Here is a tiny trained network, its code and every weight. The questions are about switching its units off for an input and a class, where a switched-off unit gives its printed mean instead of its output.

import numpy as np


def w(rows, s, z=0):
    codes = np.array(rows[::2]) - 128.0
    scale = np.full(codes.shape[1], s)
    scale[-1] = z or s
    return codes * scale


def norm(h):
    return h / np.sqrt((h * h).mean(-1, keepdims=True) + 1e-5)


def f(y):
    return np.maximum(y, 0)


def log_softmax(a):
    a = a - a.max(-1, keepdims=True)
    return a - np.log(np.exp(a).sum(-1, keepdims=True))


def net(x, mask):
    res = np.array(x, float).reshape(1, 3) / 4 @ E
    u = 0
    for l in range(2):
        y = f(norm(res) @ A[l][:, :-1].T + A[l][:, -1])
        res = res + np.where(mask[u : u + 4], y, B[l][:, -1]) @ B[l][:, :-1]
        u += 4
    return log_softmax(norm(res)[-1] @ U[:, :-1].T + U[:, -1])


A, B = {}, {}
E = w([
[98,254,202,91,112,149,94,88,144],'x0',
[87,104,110,59,84,151,194,129,86],'x1',
[109,159,73,124,182,50,102,173,133],'x2',
],0.0096)
A[0] = w([
[254,51,162,132,133,199,112,110,151,55],'0.n1',
[128,178,222,103,72,198,114,47,129,191],'0.n2',
[127,62,105,163,61,107,113,192,88,112],'0.n3',
[142,190,95,48,136,104,104,126,207,3],'0.n4',
],0.0065,0.0029)
B[0] = w([
[101,158,100,179,26,28,138,224,116,180],'0.n1',
[157,90,146,86,174,126,128,105,149,254],'0.n2',
[201,160,168,173,180,141,155,86,143,179],'0.n3',
[136,146,132,255,105,153,115,150,12,156],'0.n4',
],0.0098,0.0083)
A[1] = w([
[135,81,55,117,132,148,235,157,90,97],'1.n1',
[57,181,162,2,84,113,115,109,11,97],'1.n2',
[157,106,30,124,203,88,136,145,103,121],'1.n3',
[131,129,31,40,166,99,165,154,122,3],'1.n4',
],0.0068,0.0033)
B[1] = w([
[144,254,178,48,96,172,41,162,9,246],'1.n1',
[101,50,29,214,108,54,230,192,171,244],'1.n2',
[22,95,98,91,120,180,116,75,237,254],'1.n3',
[68,142,196,113,32,219,38,58,170,171],'1.n4',
],0.0081,0.0047)
U = w([
[133,101,60,203,72,34,164,202,137,252],'0',
[132,54,37,152,228,119,71,95,229,69],'1',
[228,144,135,78,92,163,151,157,9,112],'2',
[79,160,87,67,101,199,58,105,128,99],'3',
[236,121,211,114,157,110,81,76,205,92],'4',
[124,232,121,182,216,80,78,119,80,48],'5',
[118,53,120,56,157,128,244,68,162,152],'6',
],0.015,0.0035)

Each question gives the input, the list of numbers given to net, and the class t.
The units are the neurons (one row each of A and B). Each row of codes is followed by its name. A weight is (code - 128) times the scale printed after its matrix; where a second scale follows, it is the last column's (A, B and U).
mask holds one flag per neuron, layer by layer. A switched-off neuron (its flag False) gives its mean, the last column of its row in B, instead of its output. The means were averaged over made-up inputs and are rounded, as every weight is.
A unit's drop is (log p(t) with every unit on - log p(t) with that unit switched off) / (log p(t) with every unit on - log p(t) with every unit switched off).
The circuit of an input: a set's keep is (log p(t) with only the set's units on - log p(t) with every unit switched off) / (log p(t) with every unit on - log p(t) with every unit switched off). Starting from all 8 units, units are removed one at a time, each time the one whose removal leaves the highest keep (on an exact tie, the one counted first), for as long as the keep stays at least 0.8.
units of the circuit, in order: the units of the circuit, biggest drop first
unit that matters most: the unit with the biggest drop
top k neurons: the k neurons with the biggest drops, biggest first
top k neurons in layer l: the k neurons of layer l with the biggest drops, biggest first
drop when u is switched off: that unit's drop, to one decimal
input [-1,-3,8], class 1: top 3 neurons	1.n3, 0.n1, 1.n1
input [8,2,0], class 6: top 3 neurons	0.n2, 0.n1, 1.n2
input [-5,-1,2], class 1: top 2 neurons	0.n3, 1.n3
input [-3,4,2], class 3: unit that matters most	1.n3
input [4,1,4], class 0: top 3 neurons	1.n2, 0.n3, 1.n1
input [-2,1,1], class 3: top 3 neurons	1.n2, 0.n2, 1.n3
input [-4,2,3], class 3: units of the circuit, in order	1.n1, 1.n3
input [0,1,6], class 3: top 3 neurons in layer 1	1.n3, 1.n2, 1.n4
input [5,1,-3], class 6: top 3 neurons	0.n3, 1.n1, 1.n2
input [-7,0,8], class 1: top 2 neurons	0.n3, 1.n3
input [-2,1,0], class 2: top 2 neurons in layer 1	1.n2, 1.n1
input [0,8,-1], class 2: top 2 neurons in layer 1	1.n1, 1.n3
input [0,7,2], class 3: top 4 neurons	1.n1, 1.n4, 0.n1, 0.n4
input [-3,-1,1], class 1: unit that matters most	0.n3
input [-5,2,-6], class 2: top 2 neurons	1.n1, 1.n2
input [-8,7,0], class 2: top 2 neurons	1.n1, 0.n3
input [-6,1,-4], class 2: top 3 neurons	1.n1, 1.n2, 0.n3
input [1,5,3], class 0: top 2 neurons	1.n2, 0.n2
input [-8,-1,3], class 1: top 2 neurons	1.n3, 0.n3
input [5,2,7], class 0: top neuron in layer 1	1.n2
input [6,5,-2], class 6: drop when 0.n2 is switched off	0.4
input [-8,3,2], class 3: drop when 1.n3 is switched off	0.6
input [-3,8,4], class 3: drop when 1.n2 is switched off	0.0
input [-1,-2,4], class 1: top 2 neurons in layer 1	1.n1, 1.n3
